Each row is followed by roughly how far along a hidden order it lies, from 0 to 30. A new part has a new order.
(in the rows, 100 means zero)
[106 101 121 101  93  97  96  99  83 107 112 102 133  99  88 121 109 105
 110 112 122 123  97  96 124 101  84 101 101  95 118 112 113  82  61 106
  95  86] : 15
[102 100 104  96  95 110  96 101 100  96  99 100  98  91 102  94  94  99
 106 104 102 112 102 105 106  90 109 109  91 107 108 108 101  95  89 107
 101  92] : 3
[120 118 106  78 103 126  97  87 129 121  85  85 113 110 114 114 105 103
 114 106 120 106  94 102 114  65 106  94  96  87 103 105  90  46  88  20
  88  86] : 16
[110  99 110 106  94 105  97  99  84  77 112  89 122 105  93 110 116 102
 105 107 105 119  97 107 127 101  77  92 111 112 108  97 112 103  73 106
  90  98] : 23
[ 94 107 125 109  98 101 100  93  88 117 102 102 108  99  92 101  92 100
  97  99 119 111 109  99 102  94  92  83  94  98 106 118  95  91 104 100
 101  95] : 6
[ 99 101  81 106 100  99  97 103 102  96  98  99 109 110  97 113 106 106
 104  98  97  82 100 100 101 107  98 100 100  95  94 100 108  71 108  92
  93 106] : 5
[108 104  89  90 113 115 100  95 101  84  89  85 116  93 103  83 120  99
 105 110 122  91  93 105 109 113 111 128  83  88 105 117 103 109  85  15
 105  79] : 1
[109 104 118 106  94 111  99 103  90 107  96  82  90 101 105 101  99  96
 108 114 101 109 107 105 100 109  92 104 105 102 101  90 107 102  84  97
 101 100] : 16
[ 90 100 119 124 110 137 101  96 103 102 101  93  81 118 106  82  99 103
 107 110 116 100 107 107 135  82 106  94  87  95 107 107 100 110  89  84
  87  87] : 12
[ 96 129 174 118  73 107 107 118 101 122  92  54  76 127  93 114 135  99
 127 113 108 136  91  96  96  86  79  73 112 120  49 111  92 128  69  10
  90  77] : 14
[107 102  65 100 109  98  69 108 118 146  90 114 112  92  81 138 120 104
 128  92 129 111  88 107 111  93  99 103  74  47 115 106 102  50  92 126
 100 102] : 30
[101 122  97  97  94 106 103 101 102  99  95 100  99  95 101  87  96  97
 103 109 104 102  99 101 113 103  97  94  95  94  93  99 102  98 106  85
  97  98] : 0
[103  85 151 120 127 118  92 101  87 111 101  82  84 117 115 141 104  98
  91 108  98 101 118  99  89  79 110 120 115 117 108  92  69  77  89 147
 120 120] : 12
[ 97 122  98  96 100 103 103 103  86  77  93  92  87  91  95  90  87  93
 105 105 101 114 102 101 107 121  98  94  99 110  80 114 106 121 119  72
 101  94] : 4
[ 95 104 105 109  68 107  98 108  95  71  82  71  83 107 106  78 103 111
  92 109 120 106  94 104 101 137 113 101  96 124  68 115 118  73  47  55
 120  72] : 2
[ 96  92 128 107 111  99  97  99  99 103  99  91 100 117 102 118  98 102
  99 102  93 101 107  97  90  92 102 112 104  99  99  92  91  76 101 118
 112 103] : 6

New part:
[121 105 104 104 108 119  94  92  86 126  88 115  97  94 106  81  98  79
 101 102 110  88  82  76 116 116 103  32  86  97 101  97] : 3
[114 108 102 106 109 107  97  99  82 117  92 126  95  88 108  77 100  72
 101 105 102  91  35  90 107 111 100  25  91  96 102 102] : 6
[105 103 100 105 114  94  95 106  86 104 100 114 100  79 104 103 102  81
 101  99  96 103 129 118  74  96  98  94 141  95 102 100] : 11
[102 105 100  96  88 114 100  96 108 102  92  92  96 119 101  97  99 135
 102 101 108  98  51  92 117 111  95 108  60 108 102 101] : 19
[101 100  98  98 114  94 113 114  76  75 102 109  98 104 105 112 105  86
  98 104  85 112  95 123  57  79  95 106 135  98 102 100] : 23
[128 101 101 104 111 109 101 102  95 114  93 122 100  86  99  96 102 116
 100  99 102  98 108  97 100 107  98  78 121  99 102  97] : 7
[114 103 102 101 104 118  90  88 114 114  91  95  97 105  95  96  98 130
  99  98 112  94 119  76 132 114 101  87  83 102 101  95] : 8
[109  98 100 102 117 102 100 104  99 100  96 111  99  83  94 117 103 129
  99  99 100 108 146 111  80  94  97 122 148  99 102  95] : 13
[ 64  99  99  99  97  93 106 105  91  83  98  98  97  91 100 112  99 121
 103 108  96 101  38 122  79  97  94 114  90 105 102 106] : 30
[145 101 100 104 114 108  95 108 108 110  98 113 101  90  94  93 105 120
 101  88 101 105 159  96 104 104  97  88 137  97 101  99] : 0
[105 102 101 101 110 111  99  98  93 109  90 105  98  94  99  96 101 114
  97 106 102  98  77  96 103 103  97  64  94 100 102  95] : 12
[129  97 103 104 116 116  99  93 100 118  87 112 100  90  95  96 101 120
 100  99 110  93 136  79 115 107 102  79 116  96 100  91] : 2
[116 101  99 101 113  99 110 115  76  91 101 111  97  89 108 106 104  83
 102  98  94 110 116 123  52  90  92  97 142  95 103 101] : 16
[133 101 102 105 116 118  99  99  94 118  91 118  99  90 102  86 101 103
 102  97 107  95  93  89 110 110 100  46 110  95 101  97] : 0
[ 87 114 101  96  85 111  93  92  93 110  93  95  94 123 109  76  96  81
 101 108 105  89   0  85 127 118  99  53  29 105 101 107] : 19
[123  95  99 104 117  98 113 113  81  91 102 115 100  79 104 115 104  90
 102  98  95 107 155 127  62  87  95 121 154  93 102  99] : 14
[114 100 100 106 118  96 101 111  87 103 101 123 100  73 105  98 102  77
 102  95  95 104 127 112  73  94  98  77 145  94 101 101] : 7
[ 93 106 101  99  99 110  90  88 113 115  93  92  98 114  97  88  97 128
  99 104 108  92  60  77 132 111 101  89  62 105 100  97] : 12
[ 57 102 100  97  86  97  94  96  95  93  99  93  97  99  98 108  97 119
 102 109 101  99  54 128  92 104  95 135  78 109 103 101] : 30
[136 103 100 105 113 108  96 105 107 113  96 117 101  92 101  93 103 113
 101  92 101 101 128  97 102 107  97  83 126  97 102  98] : 2
[125 100 101 104 109 107  98 105  96 107  95 118 100  87  99 100 103 117
  99  97 102 103 141 102  96 105  96  95 131  99 103  97] : 8
[ 97  99 101 107 117  96  97  94  92 115  96 119 105  84  92  94 101 101
  95 109 100  96 125  91 115 103 102  94 122  96  99  91] : 7
[ 62 107 100  99  91  99  96 101  87  95  94 103  94  98 108  95  97 101
 105 108 100  97   0 118  89 105  94  94  67 105 103 108] : 26
